[[128 142 133]
 [141 140 129]
 [147 141 115]
 [105 104 134]]
=>
[[128 142]
 [141 140]]

[[120 141]
 [100 127]
 [131 108]]
=>
[[120 141]
 [100 127]]

[[111 110 138 124 103]
 [113 145 141 122 115]]
=>
[[111 110]
 [113 145]]

[[116 142 146 147 117]
 [147 120 153 111 138]
 [139 119 109 124 135]
 [117 110 147 123 120]
 [115 121 136 112 127]]
=>
[[116 142]
 [147 120]]

[[126 122 127 104 139]
 [134 128 148 138 124]]
=>
[[126 122]
 [134 128]]

[[151 152 148 122]
 [115 142 138 123]
 [114 113 137 125]]
=>
[[151 152]
 [115 142]]

[[119 139 135 125 119]
 [119 135 146 156 144]
 [120 140 135 125 118]
 [138 144 122 134 145]]
=>
[[119 139]
 [119 135]]

[[136 128 111 147]
 [110 123 137 141]
 [122 135 131 103]]
=>
[[136 128]
 [110 123]]

[[142 142 112 123]
 [144 136 126 117]
 [153 109 135 130]
 [113 148 137 129]
 [144 143 111 122]]
=>
[[142 142]
 [144 136]]
---
[[136 124 117 156 120 107 111]
 [147 120 158 153 116 106 144]
 [156 129 142 110 102 118 112]
 [118 121 116 133 126 113 112]]
=>
[[111 136 124 117 156 120 107]
 [144 147 120 158 153 116 106]
 [112 156 129 142 110 102 118]
 [112 118 121 116 133 126 113]]

[[122 128 119 129 131 134 133 127 123 121]
 [138 116 149 130 125 130 117 123 129 134]
 [125 139 142 128 125 122 127 121 131 143]
 [129 124 151 128 123 118 112 129 127 127]
 [129 125 131 123 128 129 120 125 126 137]]
=>
[[121 122 128 119 129 131 134 133 127 123]
 [134 138 116 149 130 125 130 117 123 129]
 [143 125 139 142 128 125 122 127 121 131]
 [127 129 124 151 128 123 118 112 129 127]
 [137 129 125 131 123 128 129 120 125 126]]

[[135 137 120 138 138 132 119 137 129 134 129]
 [129 132 118 135 134 135 122 138 132 137 127]
 [132 134 119 136 137 134 120 137 132 136 127]
 [130 130 112 133 133 148 123 141 148 147 121]
 [137 141 114 142 141 136 113 140 134 136 130]
 [150 155 118 152 154 132 105 139 127 132 137]
 [138 142 118 143 146 134 114 139 130 134 130]
 [124 125 114 129 126 143 129 136 150 147 119]]
=>
[[129 135 137 120 138 138 132 119 137 129 134]
 [127 129 132 118 135 134 135 122 138 132 137]
 [127 132 134 119 136 137 134 120 137 132 136]
 [121 130 130 112 133 133 148 123 141 148 147]
 [130 137 141 114 142 141 136 113 140 134 136]
 [137 150 155 118 152 154 132 105 139 127 132]
 [130 138 142 118 143 146 134 114 139 130 134]
 [119 124 125 114 129 126 143 129 136 150 147]]

[[135 138 111 108 133 122 136 132 108 140 126 142 148]
 [135 141 109 106 135 124 140 135 101 143 126 145 150]
 [142 141 141 130 136 137 136 143 138 139 138 139 144]
 [130 130 123 110 128 124 129 127 114 132 121 135 145]
 [107 107 126 123 114 120 111 110 128 115 119 118 129]]
=>
[[148 135 138 111 108 133 122 136 132 108 140 126 142]
 [150 135 141 109 106 135 124 140 135 101 143 126 145]
 [144 142 141 141 130 136 137 136 143 138 139 138 139]
 [145 130 130 123 110 128 124 129 127 114 132 121 135]
 [129 107 107 126 123 114 120 111 110 128 115 119 118]]

[[128 128 128 129 130 133 140 146 148]
 [128 129 132 138 143 148 149 149 149]
 [128 128 128 128 129 130 134 140 146]
 [133 141 145 148 149 149 149 149 149]
 [130 134 142 147 148 149 149 148 149]
 [130 134 141 147 148 148 149 149 149]
 [136 142 148 149 149 148 148 149 148]
 [129 130 134 141 146 148 149 150 150]]
=>
[[148 128 128 128 129 130 133 140 146]
 [149 128 129 132 138 143 148 149 149]
 [146 128 128 128 128 129 130 134 140]
 [149 133 141 145 148 149 149 149 149]
 [149 130 134 142 147 148 149 149 148]
 [149 130 134 141 147 148 148 149 149]
 [148 136 142 148 149 149 148 148 149]
 [150 129 130 134 141 146 148 149 150]]

[[133 126 130 129 120 132 126]
 [135 121 131 129 120 136 123]
 [125 133 126 127 120 121 131]
 [123 153 123 126 120 119 133]
 [133 121 129 129 120 134 123]
 [129 124 125 129 120 132 127]
 [127 126 125 128 120 127 129]
 [121 142 123 126 120 116 133]
 [127 129 127 128 120 129 129]]
=>
[[126 133 126 130 129 120 132]
 [123 135 121 131 129 120 136]
 [131 125 133 126 127 120 121]
 [133 123 153 123 126 120 119]
 [123 133 121 129 129 120 134]
 [127 129 124 125 129 120 132]
 [129 127 126 125 128 120 127]
 [133 121 142 123 126 120 116]
 [129 127 129 127 128 120 129]]

[[125 146 124 122 136 152 141 131]
 [135 120 117 139 119 143 128 143]
 [123 142  99 129 130 134 118 124]
 [120 114 119 141 116 142 138 125]
 [137 138 128 123 132 158 123 114]
 [138 139 128 123 132 158 123 113]
 [123 132 142 136 144 118 121 126]
 [137 152 129 137 121 122 132 121]
 [131 134 138 129 142 116 126 124]
 [120 141 129 116 121 143 121 130]]
=>
[[131 125 146 124 122 136 152 141]
 [143 135 120 117 139 119 143 128]
 [124 123 142  99 129 130 134 118]
 [125 120 114 119 141 116 142 138]
 [114 137 138 128 123 132 158 123]
 [113 138 139 128 123 132 158 123]
 [126 123 132 142 136 144 118 121]
 [121 137 152 129 137 121 122 132]
 [124 131 134 138 129 142 116 126]
 [130 120 141 129 116 121 143 121]]

[[113 138 138 106 131 128 118 136]
 [139 113 118 130 123 127 140 157]
 [118 135 110 104 110 130 143 100]
 [121 116 127 137 125 140 108 115]
 [120 133 107 110 108 124 136 105]
 [117 133 134 110 132 146 144 107]
 [151 146 140 140 116 118 126 128]
 [125 140 125 132 142 126 114 123]
 [143 103 132 121 136 110 130 130]
 [104 132 130 141 137 115 136 122]
 [140 128 133 138 106 126 138 150]
 [121 117 127 137 125 140 108 115]]
=>
[[136 113 138 138 106 131 128 118]
 [157 139 113 118 130 123 127 140]
 [100 118 135 110 104 110 130 143]
 [115 121 116 127 137 125 140 108]
 [105 120 133 107 110 108 124 136]
 [107 117 133 134 110 132 146 144]
 [128 151 146 140 140 116 118 126]
 [123 125 140 125 132 142 126 114]
 [130 143 103 132 121 136 110 130]
 [122 104 132 130 141 137 115 136]
 [150 140 128 133 138 106 126 138]
 [115 121 117 127 137 125 140 108]]

[[126 108 129 128 128 138 129 129 112 150 112 119 131]
 [130 144 132 134 131 115 130 128 142 102 141 133 127]
 [134 146 123 130 131 122 126 131 144 109 147 139 121]]
=>
[[131 126 108 129 128 128 138 129 129 112 150 112 119]
 [127 130 144 132 134 131 115 130 128 142 102 141 133]
 [121 134 146 123 130 131 122 126 131 144 109 147 139]]
---
[[114 116 121 131]
 [155 154 138 106]]
=>
[114 154]

[[106 124 135 124]
 [123 119 111 144]]
=>
[106 119]

[[111  99 115 118 145]
 [113 113 123 146 121]]
=>
[111 113]

[[126 113 114 156 156]
 [110 142 143 118 118]
 [109 143 143 117 117]
 [157 124 111 121 121]
 [121 155 124 113 113]]
=>
[126 142 143 121 113]

[[110 100 154]
 [124 124 129]
 [146 144 156]
 [148 146 144]]
=>
[110 124 156]

[[147 114]
 [147 125]
 [155 114]
 [139 115]]
=>
[147 125]

[[107 131]
 [105 121]
 [126 117]
 [154 130]]
=>
[107 121]
---
[[153 147]
 [108 141]
 [125 119]
 [136 115]]
=>
[[153 147]
 [108 141]
 [125 119]]

[[114 124]
 [105 126]
 [122 142]
 [ 98 150]]
=>
[[114 124]
 [105 126]
 [122 142]]

[[151 110]
 [156 116]
 [141 100]
 [142 101]]
=>
[[151 110]
 [156 116]
 [141 100]]

[[126 125]
 [126 126]
 [106 126]
 [130 131]]
=>
[[126 125]
 [126 126]
 [106 126]]

[[140 138 116 140 134]
 [129 150 126 140 150]
 [151 139 103 145 132]]
=>
[[140 138]
 [129 150]
 [151 139]]

[[139 102 147]
 [154 127 141]
 [118 133 118]]
=>
[[139 102]
 [154 127]
 [118 133]]
